Here is a tiny trained network, its code and every weight. The questions are about switching its units off for an input and a class, where a switched-off unit gives its printed mean instead of its output.

import numpy as np


def w(rows, s, z=0):
    codes = np.array(rows[::2]) - 128.0
    scale = np.full(codes.shape[1], s)
    scale[-1] = z or s
    return codes * scale


def f(y):
    return y / 2 * (1 + np.tanh(0.7978845608 * (y + 0.044715 * y**3)))


def log_softmax(a):
    a = a - a.max(-1, keepdims=True)
    return a - np.log(np.exp(a).sum(-1, keepdims=True))


def net(x, mask):
    res = np.array(x, float).reshape(1, 3) / 4 @ E
    y = f(res @ A[0][:, :-1].T + A[0][:, -1])
    res = res + np.where(mask, y, B[0][:, -1]) @ B[0][:, :-1]
    return log_softmax(res[-1] @ U[:, :-1].T + U[:, -1])


A, B = {}, {}
E = w([
[111,166,127,156,176,147,113,132],'x0',
[107,255,164,71,111,94,131,128],'x1',
[241,122,77,109,160,126,135,136],'x2',
],0.0098)
A[0] = w([
[99,184,130,131,142,127,129,122,112],'N1',
[115,137,134,106,101,113,122,129,120],'N2',
[208,79,122,92,92,120,130,132,148],'N3',
[79,160,147,160,173,128,123,132,159],'N4',
[125,122,130,121,130,127,129,125,56],'N5',
[114,145,133,108,96,125,137,124,83],'N6',
[157,148,117,118,130,119,130,131,202],'N7',
[184,5,116,137,116,129,130,127,32],'N8',
[109,146,125,103,80,129,119,131,119],'N9',
[123,132,142,113,102,121,132,123,125],'N10',
[77,154,139,158,174,131,128,130,100],'N11',
[124,128,131,124,116,120,136,135,75],'N12',
[80,82,133,160,128,131,124,144,45],'N13',
[121,127,120,123,148,136,128,127,243],'N14',
[112,161,135,127,138,118,134,117,109],'N15',
[65,169,153,98,39,123,126,125,78],'N16',
[189,174,122,92,135,127,123,137,150],'N17',
[167,164,129,102,133,122,132,132,104],'N18',
[136,118,126,124,139,122,126,125,177],'N19',
[117,132,139,108,101,122,143,127,123],'N20',
[155,73,117,141,125,130,131,125,5],'N21',
[114,135,121,146,150,143,129,125,200],'N22',
[146,110,137,120,140,126,132,131,138],'N23',
],0.018,0.0014)
B[0] = w([
[130,105,125,145,128,127,129,163,186],'N1',
[124,140,127,83,137,132,121,133,151],'N2',
[144,112,126,215,140,134,130,87,209],'N3',
[143,101,126,191,126,131,126,118,183],'N4',
[128,133,130,126,127,132,130,130,124],'N5',
[121,141,127,87,128,139,118,134,153],'N6',
[136,128,126,133,117,129,126,87,160],'N7',
[108,96,124,171,138,138,110,251,247],'N8',
[126,150,115,74,133,132,124,141,160],'N9',
[123,140,126,94,137,128,126,136,143],'N10',
[136,100,120,184,133,130,124,122,175],'N11',
[125,138,124,116,132,127,126,131,128],'N12',
[161,156,124,123,134,122,138,62,171],'N13',
[128,113,130,144,110,123,132,129,137],'N14',
[125,120,125,128,131,130,132,151,160],'N15',
[117,164,134,18,120,121,133,156,223],'N16',
[137,153,137,109,121,126,137,27,201],'N17',
[128,140,131,111,123,123,134,66,175],'N18',
[120,118,132,143,125,119,133,134,135],'N19',
[127,153,118,89,144,132,127,140,146],'N20',
[114,112,126,153,122,123,128,177,178],'N21',
[127,116,127,157,124,126,123,129,141],'N22',
[114,111,140,154,118,118,132,138,140],'N23',
],0.027,0.013)
U = w([
[148,162,158,108,97,105,163,16,130],'0',
[144,17,113,254,159,160,96,166,215],'1',
[68,141,145,69,108,121,109,229,4],'2',
],0.0077,0.0016)

Each question gives the input, the list of numbers given to net, and the class t.
The units are the neurons (one row each of A and B). Each row of codes is followed by its name. A weight is (code - 128) times the scale printed after its matrix; where a second scale follows, it is the last column's (A, B and U).
mask holds one flag per neuron, in row order. A switched-off neuron (its flag False) gives its mean, the last column of its row in B, instead of its output. The means were averaged over made-up inputs and are rounded, as every weight is.
A unit's drop is (log p(t) with every unit on - log p(t) with that unit switched off) / (log p(t) with every unit on - log p(t) with every unit switched off).
The circuit of an input: a set's keep is (log p(t) with only the set's units on - log p(t) with every unit switched off) / (log p(t) with every unit on - log p(t) with every unit switched off). Starting from the 12 units with the biggest drops (on a tie, the unit counted first), units are removed one at a time, each time the one whose removal leaves the highest keep (on an exact tie, the one counted first), for as long as the keep stays at least 0.8.
circuit, biggest first: the units of the circuit, biggest drop first
unit that matters most: the unit with the biggest drop
top k neurons: the k neurons with the biggest drops, biggest first
drop of u: that unit's drop, to one decimal
input [1,1,7], class 0: circuit, biggest first -> N17
input [6,3,3], class 0: top 2 neurons -> N8; N17
input [-2,-1,-3], class 2: top 3 neurons -> N17; N3; N18
input [-2,1,-1], class 2: top 2 neurons -> N17; N3
input [1,5,0], class 0: top 3 neurons -> N8; N17; N21
input [-3,-1,-7], class 2: top 4 neurons -> N17; N16; N3; N18
input [-1,0,-2], class 2: top 3 neurons -> N17; N3; N18
input [7,1,3], class 0: top 4 neurons -> N8; N3; N21; N17
input [2,-1,-5], class 0: top 2 neurons -> N8; N13
input [1,2,-2], class 2: top 2 neurons -> N17; N3
input [-2,1,-3], class 2: drop of N17 -> 0.2
input [5,3,2], class 0: drop of N8 -> 1.7
input [-8,5,8], class 0: drop of N21 -> 0.0
input [-4,2,4], class 0: unit that matters most -> N8
